109, -14, -53, -14, 9, 7 : <102>
63, 51, -48, 55, 17, -18 : <187>
55, 19, -50, 18, -4, -13 : <76>
-15, 27, -43, 96, 12, -5 : <197>
-76, 33, -45, 9, 3, -3 : <106>
28, 8, -47, 14, 9, -3 : <178>
3, 2, -46, 46, 6, -6 : <9>
q: 55, 17	<187>
q: 51, -48, 55, 17, -18	<187>
diff <197>: -15, 28, -43, 96, 12, -5	1, 27
q: 46, 6, -6	<9>
where: -13	<76>, 5
where: -50	<76>, 2

27, 97, -83, -34, -110, 10, -67, 42, -77  <102>
10, 31, -55, 1, -14, -9, 65, -40, 16  <9>
12, 0, 24, 2, -40, -3, -3, -57, 1  <184>
-72, -47, 40, -54, 74, 13, -67, -58, -54  <31>
q: 97, -83	<102>
where: -77	<102>, 8
diff <31>: -72, -47, 40, -54, 74, 13, -67, -57, -54	7, -58
diff <31>: -73, -47, 40, -54, 74, 13, -67, -58, -54	0, -72
diff <184>: 12, 0, 24, 2, -41, -3, -3, -57, 1	4, -40

3, 8, 26, 37, 14, -26, 30, 49, -5, 22, 27, -32, 78, -38, -33, 50, -6, -23, -35, 14, 5, 3, -28, 29, -8, -75, -9, -35, -34, 10, -12, 23, -37  <184>
3, 8, 26, 37, 14, 15, 30, 49, -5, 22, 27, -32, 78, -38, -33, 50, -6, -23, -35, 14, 37, 3, -28, 15, -18, -72, 12, -44, 34, 8, -10, 34, -52  <118>
3, 8, 26, 37, 14, -26, 30, 49, -5, 22, 27, -32, 78, -38, -33, 50, -6, -23, -35, 14, 5, 3, -28, 15, -18, -72, 12, -44, 34, 8, -10, 34, -52  <106>
where: -8	<184>, 24
diff <118>: 3, 8, 26, 37, 14, 15, 30, 50, -5, 22, 27, -32, 78, -38, -33, 50, -6, -23, -35, 14, 37, 3, -28, 15, -18, -72, 12, -44, 34, 8, -10, 34, -52	7, 49
diff <106>: 3, 8, 26, 37, 14, -27, 30, 49, -5, 22, 27, -32, 78, -38, -33, 50, -6, -23, -35, 14, 5, 3, -28, 15, -18, -72, 12, -44, 34, 8, -10, 34, -52	5, -26
q: 3, 8, 26, 37, 14, 15, 30, 49, -5, 22, 27, -32, 78, -38, -33, 50, -6, -23, -35, 14, 37, 3, -28, 15, -18, -72, 12, -44, 34, 8, -10, 34, -52	<118>

-55, 107, -27, -19, -26, 6, -43, 7, -47, -3, -5, 51, 24, 43 = <178>
-48, 107, -27, -19, -26, 6, -43, 7, -47, -3, -8, 54, -18, -25 = <197>
-55, 107, -27, -19, -26, 6, -43, 7, -47, -3, -5, 30, 24, 43 = <9>
where: 30	<9>, 11
diff <197>: -48, 107, -27, -19, -26, 6, -43, 7, -47, -3, -8, 54, -19, -25	12, -18
q: -55, 107, -27, -19, -26, 6, -43, 7, -47, -3, -5, 51, 24, 43	<178>
diff <178>: -55, 107, -27, -19, -26, 6, -43, 7, -48, -3, -5, 51, 24, 43	8, -47

-27, -40, -22, -32, -30, 13, 47, -30, -5, 60, -28, 39, 19, -28, 46, -11, -32, -32, -37, -2, 55, -31, 38, -8, 7, -25, -17, -17, 22, 48, 25, 19, 0, -34, 7  <76>
-59, -27, -28, -54, -28, 31, 1, -33, 9, 85, -37, 56, 37, -46, 78, -23, -54, -52, -44, -4, 12, -44, -50, -6, 6, 44, 32, 2, -46, -48, -34, -46, -5, 35, 54  <187>
-27, -40, -22, -30, -30, 13, 47, -30, -5, 60, -28, 39, 19, -28, 46, -11, -32, -32, -37, -2, 55, -31, -38, 1, 53, 13, 15, 10, -26, -23, -6, -37, -12, -3, 48  <106>
-26, -9, 19, -26, 24, 76, -70, 20, 22, -79, 2, -36, 71, -26, -64, 3, -24, 3, -7, 2, -75, -23, -13, 37, -100, 71, 34, 46, 11, -12, -62, 15, 28, 67, -65  <21>
-26, -9, 19, -26, 24, 76, -70, 20, 22, -79, 2, -36, 71, -26, -64, 14, -14, 3, -7, 2, -75, -23, -13, 37, -100, 71, 34, 46, 11, -12, -62, 15, 28, 67, -65  <9>
where: -33	<187>, 7
q: -27, -40, -22, -32, -30, 13, 47, -30, -5, 60, -28, 39, 19, -28, 46, -11, -32, -32, -37, -2, 55, -31, 38, -8, 7, -25, -17, -17, 22, 48, 25, 19, 0, -34, 7	<76>
q: -26, -9, 19, -26, 24, 76, -70, 20, 22, -79, 2, -36, 71, -26, -64, 14, -14, 3, -7, 2, -75, -23, -13, 37, -100, 71, 34, 46, 11, -12, -62, 15, 28, 67, -65	<9>
diff <76>: -27, -40, -22, -32, -30, 13, 47, -30, -5, 60, -28, 39, 19, -28, 46, -11, -32, -32, -38, -2, 55, -31, 38, -8, 7, -25, -17, -17, 22, 48, 25, 19, 0, -34, 7	18, -37
diff <21>: -26, -9, 19, -26, 24, 76, -70, 20, 22, -79, 2, -36, 71, -26, -64, 3, -24, 3, -7, 2, -75, -23, -13, 37, -100, 71, 33, 46, 11, -12, -62, 15, 28, 67, -65	26, 34
where: -48	<187>, 29

